Here is a tiny trained network, its code and every weight. The questions are about switching its units off for an input and a class, where a switched-off unit gives its printed mean instead of its output.

import numpy as np


def w(rows, s, z=0):
    codes = np.array(rows[::2]) - 128.0
    scale = np.full(codes.shape[1], s)
    scale[-1] = z or s
    return codes * scale


def f(y):
    return y / 2 * (1 + np.tanh(0.7978845608 * (y + 0.044715 * y**3)))


def log_softmax(a):
    a = a - a.max(-1, keepdims=True)
    return a - np.log(np.exp(a).sum(-1, keepdims=True))


def net(x, mask):
    res = np.array(x, float).reshape(1, 4) / 4 @ E
    y = f(res @ A[0][:, :-1].T + A[0][:, -1])
    res = res + np.where(mask, y, B[0][:, -1]) @ B[0][:, :-1]
    return log_softmax(res[-1] @ U[:, :-1].T + U[:, -1])


A, B = {}, {}
E = w([
[89,10,152],'x0',
[237,119,84],'x1',
[116,136,143],'x2',
[112,149,48],'x3',
],0.012)
A[0] = w([
[131,176,79,255],'n1',
[138,224,114,231],'n2',
[172,135,97,212],'n3',
[151,168,110,167],'n4',
[138,116,68,186],'n5',
[200,198,172,214],'n6',
[185,114,129,212],'n7',
[95,66,221,212],'n8',
[131,220,87,210],'n9',
[249,141,118,189],'n10',
[122,124,119,101],'n11',
[154,36,190,138],'n12',
[178,54,132,145],'n13',
[12,113,175,153],'n14',
],0.015,0.0065)
B[0] = w([
[71,89,128,201],'n1',
[83,95,154,220],'n2',
[133,109,163,186],'n3',
[108,118,143,170],'n4',
[121,81,114,168],'n5',
[106,147,251,214],'n6',
[146,93,165,186],'n7',
[204,147,146,247],'n8',
[71,84,143,216],'n9',
[142,121,168,234],'n10',
[130,133,110,123],'n11',
[168,111,111,223],'n12',
[186,102,66,193],'n13',
[147,175,191,229],'n14',
],0.013,0.015)
U = w([
[104,85,190,85],'0',
[109,246,103,57],'1',
[159,240,28,35],'2',
[91,126,98,255],'3',
[128,172,74,40],'4',
[157,254,5,42],'5',
[218,204,221,174],'6',
[253,45,80,143],'7',
],0.0081,0.006)

Each question gives the input, the list of numbers given to net, and the class t.
The units are the neurons (one row each of A and B). Each row of codes is followed by its name. A weight is (code - 128) times the scale printed after its matrix; where a second scale follows, it is the last column's (A, B and U).
mask holds one flag per neuron, in row order. A switched-off neuron (its flag False) gives its mean, the last column of its row in B, instead of its output. The means were averaged over made-up inputs and are rounded, as every weight is.
A unit's drop is (log p(t) with every unit on - log p(t) with that unit switched off) / (log p(t) with every unit on - log p(t) with every unit switched off).
The circuit of an input: a set's keep is (log p(t) with only the set's units on - log p(t) with every unit switched off) / (log p(t) with every unit on - log p(t) with every unit switched off). Starting from the 12 units with the biggest drops (on a tie, the unit counted first), units are removed one at a time, each time the one whose removal leaves the highest keep (on an exact tie, the one counted first), for as long as the keep stays at least 0.8.
circuit, biggest first: the units of the circuit, biggest drop first
top k neurons: the k neurons with the biggest drops, biggest first
drop of u: that unit's drop, to one decimal
input [8,-1,3,-4], class 7: circuit, biggest first : [n12]
input [-2,-6,-8,5], class 3: circuit, biggest first : [n6 n8]
input [2,-6,-5,7], class 3: circuit, biggest first : [n6 n10]
input [4,-2,-6,5], class 3: circuit, biggest first : [n8 n6 n10]
input [-5,-4,2,-3], class 0: circuit, biggest first : [n8 n2]
input [6,-1,-2,8], class 7: top 3 neurons : [n6 n9 n2]
input [-2,-6,-1,6], class 3: circuit, biggest first : [n6 n8]
input [1,4,3,5], class 0: top 4 neurons : [n8 n12 n13 n1]
input [4,-2,-5,-8], class 6: top 3 neurons : [n14 n8 n5]
input [-2,-8,-2,6], class 3: top 2 neurons : [n6 n10]
input [5,-1,-3,7], class 3: top 2 neurons : [n8 n12]
input [1,5,0,1], class 7: top 2 neurons : [n14 n13]
input [6,-1,5,-5], class 6: drop of n8 : 0.2
input [8,-8,-7,-2], class 6: top neuron : [n14]
input [1,-1,-2,6], class 3: drop of n8 : 0.1
input [0,0,-2,5], class 3: drop of n6 : 0.3
